Below are the code and all the weights of a small trained network. Each question names an input and a target symbol and asks about switching units off, where a switched-off unit gives its printed mean instead of its output.

import numpy as np


def w(rows, s, z=0):
    codes = np.array(rows[::2]) - 128.0
    scale = np.full(codes.shape[1], s)
    scale[-1] = z or s
    return codes * scale


def norm(h):
    return h / np.sqrt((h * h).mean(-1, keepdims=True) + 1e-5)


def f(y):
    return np.maximum(y, 0)


def softmax(a):
    e = np.exp(a - a.max(-1, keepdims=True))
    return e / e.sum(-1, keepdims=True)


def log_softmax(a):
    a = a - a.max(-1, keepdims=True)
    return a - np.log(np.exp(a).sum(-1, keepdims=True))


def net(x, mask):
    ids = ['αβγδεζθλμξστφω'.index(c) for c in x.split()]
    T = len(ids)
    res = E[ids] + P[:T]
    r = norm(res)
    for j in range(2):
        rows = slice(2 * j, 2 * j + 2)
        q, k, v = (r @ M[0][rows].T for M in (Q, K, V))
        z = softmax(np.where(np.tri(T) > 0, q @ k.T / 2**0.5, -1e9)) @ v
        o = O[0][rows]
        res = res + np.where(mask[j], z, o[:, -1]) @ o[:, :-1]
    y = f(norm(res) @ A[0][:, :-1].T + A[0][:, -1])
    res = res + np.where(mask[2:26], y, B[0][:, -1]) @ B[0][:, :-1]
    return log_softmax(norm(res)[-1] @ U[:, :-1].T + U[:, -1])


Q, K, V, O, A, B = {}, {}, {}, {}, {}, {}
E = w([
[122,172,59,161,111,129,115,54,190],'α',
[90,102,113,126,116,111,55,146,140],'β',
[159,170,128,138,149,145,144,164,68],'γ',
[136,144,120,103,157,161,135,137,85],'δ',
[126,149,175,86,123,180,136,169,129],'ε',
[140,61,77,163,189,153,171,188,217],'ζ',
[148,148,122,172,105,89,150,124,165],'θ',
[109,119,250,148,121,79,59,100,141],'λ',
[203,120,161,114,115,73,105,134,159],'μ',
[173,85,179,119,75,146,182,154,108],'ξ',
[133,98,122,183,102,65,114,76,119],'σ',
[111,149,114,76,122,105,215,193,94],'τ',
[187,149,121,195,129,135,82,163,159],'φ',
[192,119,71,131,85,91,87,205,182],'ω',
],0.027)
P = w([
[159,115,125,160,3,162,151,146,154],'0',
[138,140,92,151,73,153,162,166,108],'1',
[117,106,186,170,109,111,84,141,76],'2',
[166,160,210,182,124,170,146,114,93],'3',
[128,160,178,156,162,111,130,131,94],'4',
[124,105,142,57,101,131,138,195,177],'5',
[141,121,176,140,147,123,112,145,90],'6',
[142,111,163,152,133,122,96,151,77],'7',
[129,103,125,157,152,124,110,129,62],'8',
[140,87,120,102,107,149,135,159,151],'9',
[120,96,166,162,161,108,86,102,83],'10',
[127,122,180,164,164,126,109,98,75],'11',
[156,174,169,119,207,142,175,133,81],'12',
[106,85,154,109,118,136,66,146,118],'13',
],0.013)
Q[0] = w([
[61,161,168,152,51,160,111,214,52],'H0',
[165,64,192,188,131,43,149,254,99],'H0',
[50,184,33,78,133,53,167,111,170],'H1',
[160,154,232,124,160,195,63,200,87],'H1',
],0.0059)
K[0] = w([
[186,122,174,83,200,38,126,121,184],'H0',
[142,56,37,151,202,178,152,212,227],'H0',
[114,243,252,136,2,198,125,50,126],'H1',
[150,45,190,162,199,149,188,107,170],'H1',
],0.0065)
V[0] = w([
[196,235,62,9,66,71,11,59,36],'H0',
[24,170,163,68,79,107,141,91,108],'H0',
[123,254,169,87,142,231,11,174,136],'H1',
[213,141,85,169,164,220,39,124,211],'H1',
],0.0056)
O[0] = w([
[189,206,49,58,79,142,57,99,119,53],'H0',
[59,173,89,128,67,137,115,63,115,3],'H0',
[127,198,136,185,103,171,88,183,91,219],'H1',
[189,97,143,143,173,180,68,180,247,130],'H1',
],0.013,0.0021)
A[0] = w([
[106,133,97,144,123,91,103,89,137,109],'N0',
[114,129,126,62,103,69,117,114,102,150],'N1',
[132,115,151,11,156,123,159,143,92,111],'N2',
[133,68,171,154,144,169,203,121,118,76],'N3',
[98,76,130,134,176,163,152,153,82,179],'N4',
[101,165,122,134,84,143,130,99,138,211],'N5',
[155,189,78,162,94,54,155,120,184,46],'N6',
[110,141,86,152,111,56,100,183,135,102],'N7',
[193,122,146,127,71,74,167,119,129,3],'N8',
[87,75,134,97,162,147,102,143,81,127],'N9',
[192,119,105,40,117,112,119,164,115,152],'N10',
[141,120,116,142,79,127,142,155,160,119],'N11',
[198,139,157,101,95,126,136,74,97,189],'N12',
[64,147,163,124,121,143,129,165,135,49],'N13',
[134,180,129,67,74,90,170,97,109,149],'N14',
[126,111,126,187,143,69,156,112,176,221],'N15',
[115,123,152,64,145,84,190,159,137,90],'N16',
[126,24,147,126,140,179,101,160,122,121],'N17',
[91,108,176,125,63,137,179,164,56,84],'N18',
[158,182,132,86,137,145,81,88,115,142],'N19',
[170,113,135,108,129,193,153,131,99,139],'N20',
[146,116,153,98,91,105,99,147,76,109],'N21',
[115,123,130,115,210,111,142,187,155,190],'N22',
[115,175,118,78,116,182,176,116,193,171],'N23',
],0.012,0.0039)
B[0] = w([
[99,75,105,143,138,146,160,80,136,149],'N0',
[119,108,44,140,116,112,126,97,100,169],'N1',
[150,121,142,157,153,114,127,88,89,244],'N2',
[117,165,136,140,215,83,118,116,150,205],'N3',
[119,151,168,155,167,159,105,106,182,254],'N4',
[102,81,51,88,146,157,161,169,92,168],'N5',
[129,117,234,80,179,179,156,65,114,163],'N6',
[163,154,167,130,164,96,162,63,126,177],'N7',
[148,150,136,30,125,133,108,106,167,163],'N8',
[162,181,156,99,162,186,165,29,98,215],'N9',
[165,128,131,119,185,73,121,81,130,221],'N10',
[94,189,154,168,88,115,168,80,113,160],'N11',
[88,6,78,102,107,87,141,124,182,204],'N12',
[138,143,143,80,118,192,167,85,59,167],'N13',
[142,123,2,133,80,124,167,115,83,187],'N14',
[133,98,119,147,125,194,118,121,88,195],'N15',
[166,119,86,176,144,132,148,113,118,190],'N16',
[132,214,105,160,192,130,144,107,133,229],'N17',
[61,191,125,103,130,93,172,122,182,250],'N18',
[104,77,84,101,110,123,74,166,164,203],'N19',
[118,127,179,115,110,88,52,97,109,239],'N20',
[83,99,112,95,140,104,132,146,152,214],'N21',
[136,93,136,181,175,129,98,155,105,229],'N22',
[104,83,160,128,166,144,84,120,83,169],'N23',
],0.0086,0.0078)
U = w([
[120,104,121,113,70,191,129,171,166,31],'α',
[75,198,68,199,61,136,84,180,211,76],'β',
[173,166,115,148,46,116,112,181,86,45],'γ',
[126,124,11,85,109,173,17,189,36,82],'δ',
[45,201,155,105,102,247,94,177,43,152],'ε',
[47,41,119,228,196,190,170,213,193,130],'ζ',
[143,138,196,178,158,204,184,110,118,128],'θ',
[1,114,194,123,57,115,83,148,80,26],'λ',
[171,76,135,80,134,108,61,146,175,81],'μ',
[42,149,159,83,161,64,183,95,188,76],'ξ',
[86,36,100,126,125,110,164,86,96,225],'σ',
[71,135,39,104,127,107,225,133,55,249],'τ',
[203,158,158,226,108,174,95,194,105,124],'φ',
[218,155,148,135,159,118,100,144,150,252],'ω',
],0.0089,0.0041)

Each question gives the input, a string of symbols that net reads in full, and the target symbol t.
The units are the heads (2 rows each of Q, K, V and O) and the neurons (one row each of A and B). Each row of codes is followed by its name. A weight is (code - 128) times the scale printed after its matrix; where a second scale follows, it is the last column's (O, A, B and U).
mask holds one flag per unit, heads first, then neurons. A switched-off unit (its flag False) gives its mean, the last column of its rows in O or B, instead of its output. The means were averaged over made-up inputs and are rounded, as every weight is.
A unit's drop is (log p(t) with every unit on - log p(t) with that unit switched off) / (log p(t) with every unit on - log p(t) with every unit switched off).
The circuit of an input: a set's keep is (log p(t) with only the set's units on - log p(t) with every unit switched off) / (log p(t) with every unit on - log p(t) with every unit switched off). Starting from the 12 units with the biggest drops (on a tie, the unit counted first), units are removed one at a time, each time the one whose removal leaves the highest keep (on an exact tie, the one counted first), for as long as the keep stays at least 0.8.
circuit, biggest first: the units of the circuit, biggest drop first
most important unit: the unit with the biggest drop
top k neurons: the k neurons with the biggest drops, biggest first
heads that matter: for each layer, one digit per head in row order, 1 if its drop is at least 0.15 and else 0, layers parted by /
input ξ σ τ δ ε ε ξ δ ζ δ δ ε δ ω, target ζ: circuit, biggest first -> H0
input θ ξ ε δ μ γ ε δ ε ξ ε δ φ, target φ: heads that matter -> 00
input ε μ β, target ω: heads that matter -> 11
input β δ ξ δ δ ζ δ δ τ ω β, target θ: heads that matter -> 00
input ε ξ δ, target ξ: circuit, biggest first -> N18, H1, N4
input β λ ε γ τ δ β, target τ: heads that matter -> 11
input ξ δ δ α ζ ε, target ζ: heads that matter -> 11
input β δ ζ γ β λ, target ζ: heads that matter -> 10
input ε γ β δ λ δ ζ ε δ ε ε σ δ τ, target ζ: heads that matter -> 10
input δ ε δ, target ε: heads that matter -> 01
input σ δ θ β β ω β δ θ, target θ: circuit, biggest first -> N6, N15
input δ ξ ε, target ξ: top 2 neurons -> N18, N3
input δ θ δ ε γ β, target ε: circuit, biggest first -> H1, N13, N12
input δ δ ε λ, target λ: most important unit -> H0
input ω τ ε δ δ δ δ δ β, target δ: circuit, biggest first -> H0, H1
input β τ β δ ε ε β δ ε δ, target ε: circuit, biggest first -> H1, H0
input δ δ β δ β δ, target δ: circuit, biggest first -> H0, H1, N19
input δ β ω ε ε ε ξ ε, target ξ: top 3 neurons -> N18, N21, N15
input σ θ β ε β λ β δ δ α ξ δ β λ, target λ: heads that matter -> 11
input ξ σ δ σ λ δ, target σ: circuit, biggest first -> H1, H0, N2, N17
input β δ ξ σ δ θ μ ω ε, target ω: top neuron -> N10
input ε μ θ ε ε β ω β, target ω: heads that matter -> 10
input σ δ δ τ τ δ δ τ ε ξ, target τ: heads that matter -> 11
input δ β ε μ δ ε τ σ ξ δ τ τ δ δ, target τ: circuit, biggest first -> H1, N14
input δ β ξ β τ σ ε, target τ: circuit, biggest first -> H1, N14
input τ δ δ, target τ: circuit, biggest first -> H1, H0, N18, N14
input ξ α θ μ, target μ: heads that matter -> 00
